Below is a small trained network, with its code and all its weights. Each question gives an input and a target symbol and asks what happens when units are switched off, that is, made to give their printed mean instead of their output.

import numpy as np


def w(rows, s, z=0):
    codes = np.array(rows[::2]) - 128.0
    scale = np.full(codes.shape[1], s)
    scale[-1] = z or s
    return codes * scale


def f(y):
    return y / 2 * (1 + np.tanh(0.7978845608 * (y + 0.044715 * y**3)))


def softmax(a):
    e = np.exp(a - a.max(-1, keepdims=True))
    return e / e.sum(-1, keepdims=True)


def log_softmax(a):
    a = a - a.max(-1, keepdims=True)
    return a - np.log(np.exp(a).sum(-1, keepdims=True))


def net(x, mask):
    ids = ['ΔΛΞΠΦαβγεηθμτψω'.index(c) for c in x.split()]
    T = len(ids)
    res = E[ids] + P[:T]
    u = 0
    for l in range(2):
        r = res
        for j in range(2):
            rows = slice(2 * j, 2 * j + 2)
            q, k, v = (r @ M[l][rows].T for M in (Q, K, V))
            z = softmax(np.where(np.tri(T) > 0, q @ k.T / 2**0.5, -1e9)) @ v
            o = O[l][rows]
            res = res + np.where(mask[u + j], z, o[:, -1]) @ o[:, :-1]
        u += 2
        y = f(res @ A[l][:, :-1].T + A[l][:, -1])
        res = res + np.where(mask[u : u + 4], y, B[l][:, -1]) @ B[l][:, :-1]
        u += 4
    return log_softmax(res[-1] @ U[:, :-1].T + U[:, -1])


Q, K, V, O, A, B = {}, {}, {}, {}, {}, {}
E = w([
[61,144,201,127],'Δ',
[142,179,146,4],'Λ',
[104,25,89,210],'Ξ',
[197,220,109,110],'Π',
[171,102,119,139],'Φ',
[144,210,75,175],'α',
[121,122,87,113],'β',
[104,190,116,82],'γ',
[120,113,153,194],'ε',
[94,95,59,173],'η',
[71,97,45,31],'θ',
[216,143,59,111],'μ',
[129,95,199,163],'τ',
[164,226,151,201],'ψ',
[86,3,117,98],'ω',
],0.017)
P = w([
[40,125,75,204],'0',
[235,190,154,181],'1',
[178,137,137,160],'2',
[254,165,180,152],'3',
[226,133,169,144],'4',
[52,85,110,148],'5',
[150,104,145,138],'6',
[86,88,135,155],'7',
[134,111,156,152],'8',
],0.0058)
Q[0] = w([
[86,151,102,183],'0.h1',
[38,119,138,98],'0.h1',
[172,2,199,149],'0.h2',
[246,178,85,129],'0.h2',
],0.0082)
K[0] = w([
[160,169,83,193],'0.h1',
[137,187,150,2],'0.h1',
[174,122,107,223],'0.h2',
[246,124,82,147],'0.h2',
],0.0062)
V[0] = w([
[102,56,36,154],'0.h1',
[108,135,52,141],'0.h1',
[152,143,129,109],'0.h2',
[89,1,116,19],'0.h2',
],0.0096)
O[0] = w([
[4,119,113,174,112],'0.h1',
[211,186,102,5,147],'0.h1',
[79,169,51,58,134],'0.h2',
[254,169,161,118,2],'0.h2',
],0.0075,0.0083)
A[0] = w([
[104,143,108,59,139],'0.n1',
[86,120,252,150,213],'0.n2',
[118,183,2,180,90],'0.n3',
[82,78,61,71,3],'0.n4',
],0.008,0.0028)
B[0] = w([
[81,203,138,46,180],'0.n1',
[61,96,124,46,198],'0.n2',
[245,121,56,153,254],'0.n3',
[188,123,163,114,170],'0.n4',
],0.011,0.0043)
Q[1] = w([
[177,166,199,56],'1.h1',
[103,84,140,210],'1.h1',
[95,76,156,1],'1.h2',
[81,163,31,139],'1.h2',
],0.0088)
K[1] = w([
[64,236,136,153],'1.h1',
[11,187,45,124],'1.h1',
[103,98,132,85],'1.h2',
[223,253,166,117],'1.h2',
],0.0054)
V[1] = w([
[161,1,89,83],'1.h1',
[51,186,104,105],'1.h1',
[112,72,126,65],'1.h2',
[60,116,147,50],'1.h2',
],0.01)
O[1] = w([
[208,65,253,72,171],'1.h1',
[100,162,150,20,251],'1.h1',
[232,153,159,150,85],'1.h2',
[106,183,211,128,93],'1.h2',
],0.005,0.003)
A[1] = w([
[159,124,163,1,2],'1.n1',
[185,149,84,132,90],'1.n2',
[106,246,193,67,113],'1.n3',
[77,190,152,99,33],'1.n4',
],0.0082,0.0052)
B[1] = w([
[254,151,99,238,191],'1.n1',
[174,82,61,64,167],'1.n2',
[118,135,157,171,255],'1.n3',
[172,109,201,225,167],'1.n4',
],0.0081,0.0072)
U = w([
[122,129,182,170,115],'Δ',
[156,145,145,212,50],'Λ',
[152,65,150,225,23],'Ξ',
[118,175,113,10,122],'Π',
[140,123,142,114,109],'Φ',
[156,124,94,137,38],'α',
[126,128,134,42,142],'β',
[91,221,144,89,184],'γ',
[88,110,141,117,254],'ε',
[165,88,129,177,175],'η',
[196,142,160,94,151],'θ',
[185,98,141,38,63],'μ',
[120,112,183,81,129],'τ',
[91,162,90,210,159],'ψ',
[187,73,188,77,120],'ω',
],0.012,0.0071)

Each question gives the input, a string of symbols that net reads in full, and the target symbol t.
The units are the heads (2 rows each of Q, K, V and O) and the neurons (one row each of A and B). Each row of codes is followed by its name. A weight is (code - 128) times the scale printed after its matrix; where a second scale follows, it is the last column's (O, A, B and U).
mask holds one flag per unit, layer by layer, with each layer's heads first. A switched-off unit (its flag False) gives its mean, the last column of its rows in O or B, instead of its output. The means were averaged over made-up inputs and are rounded, as every weight is.
A unit's drop is (log p(t) with every unit on - log p(t) with that unit switched off) / (log p(t) with every unit on - log p(t) with every unit switched off).
The circuit of an input: a set's keep is (log p(t) with only the set's units on - log p(t) with every unit switched off) / (log p(t) with every unit on - log p(t) with every unit switched off). Starting from all 12 units, units are removed one at a time, each time the one whose removal leaves the highest keep (on an exact tie, the one counted first), for as long as the keep stays at least 0.8.
circuit, biggest first: the units of the circuit, biggest drop first
k most important neurons: the k neurons with the biggest drops, biggest first
top k neurons in layer l: the k neurons of layer l with the biggest drops, biggest first
which heads matter: for each layer, one digit per head in row order, 1 if its drop is at least 0.15 and else 0, layers parted by /
drop when u is switched off: that unit's drop, to one decimal
input ψ ε τ Δ γ Ξ ψ θ ω, target ω: circuit, biggest first => [1.h1; 1.h2]
input β ψ Π γ μ α, target α: circuit, biggest first => [0.n3; 1.n2; 1.h2]
input Δ γ β ψ ε ε ε ε, target ε: top 3 neurons in layer 0 => [0.n2; 0.n3; 0.n4]
input γ Λ Δ, target Δ: circuit, biggest first => [1.h2; 0.n3; 1.n4; 1.n3]
input Δ ε ψ γ ψ Δ Π, target Π: which heads matter => 01 / 00
input ω ψ γ ψ ε ψ θ, target θ: circuit, biggest first => [1.n1; 0.n4; 0.n1]
input Λ ψ ψ ψ, target ψ: circuit, biggest first => [1.h1]
input ψ ε γ Π ε ε Δ η μ, target μ: top 3 neurons in layer 1 => [1.n2; 1.n3; 1.n1]
input θ θ ψ γ γ, target γ: top 2 neurons in layer 0 => [0.n3; 0.n1]
input ψ γ γ Λ, target Λ: top 2 neurons in layer 0 => [0.n1; 0.n3]
input τ ψ ψ γ θ ψ ε Δ, target Δ: top 3 neurons in layer 1 => [1.n4; 1.n3; 1.n1]
input ψ ψ Λ Π, target Π: drop when 1.n2 is switched off => 0.2
input θ Δ ψ ψ, target ψ: drop when 0.n1 is switched off => 0.1
input γ ω τ θ, target θ: most important neuron => [1.n1]
input θ α α, target α: drop when 1.n2 is switched off => 0.3
input Φ Δ Π Φ α ψ η Π μ, target μ: drop when 0.h2 is switched off => 0.2
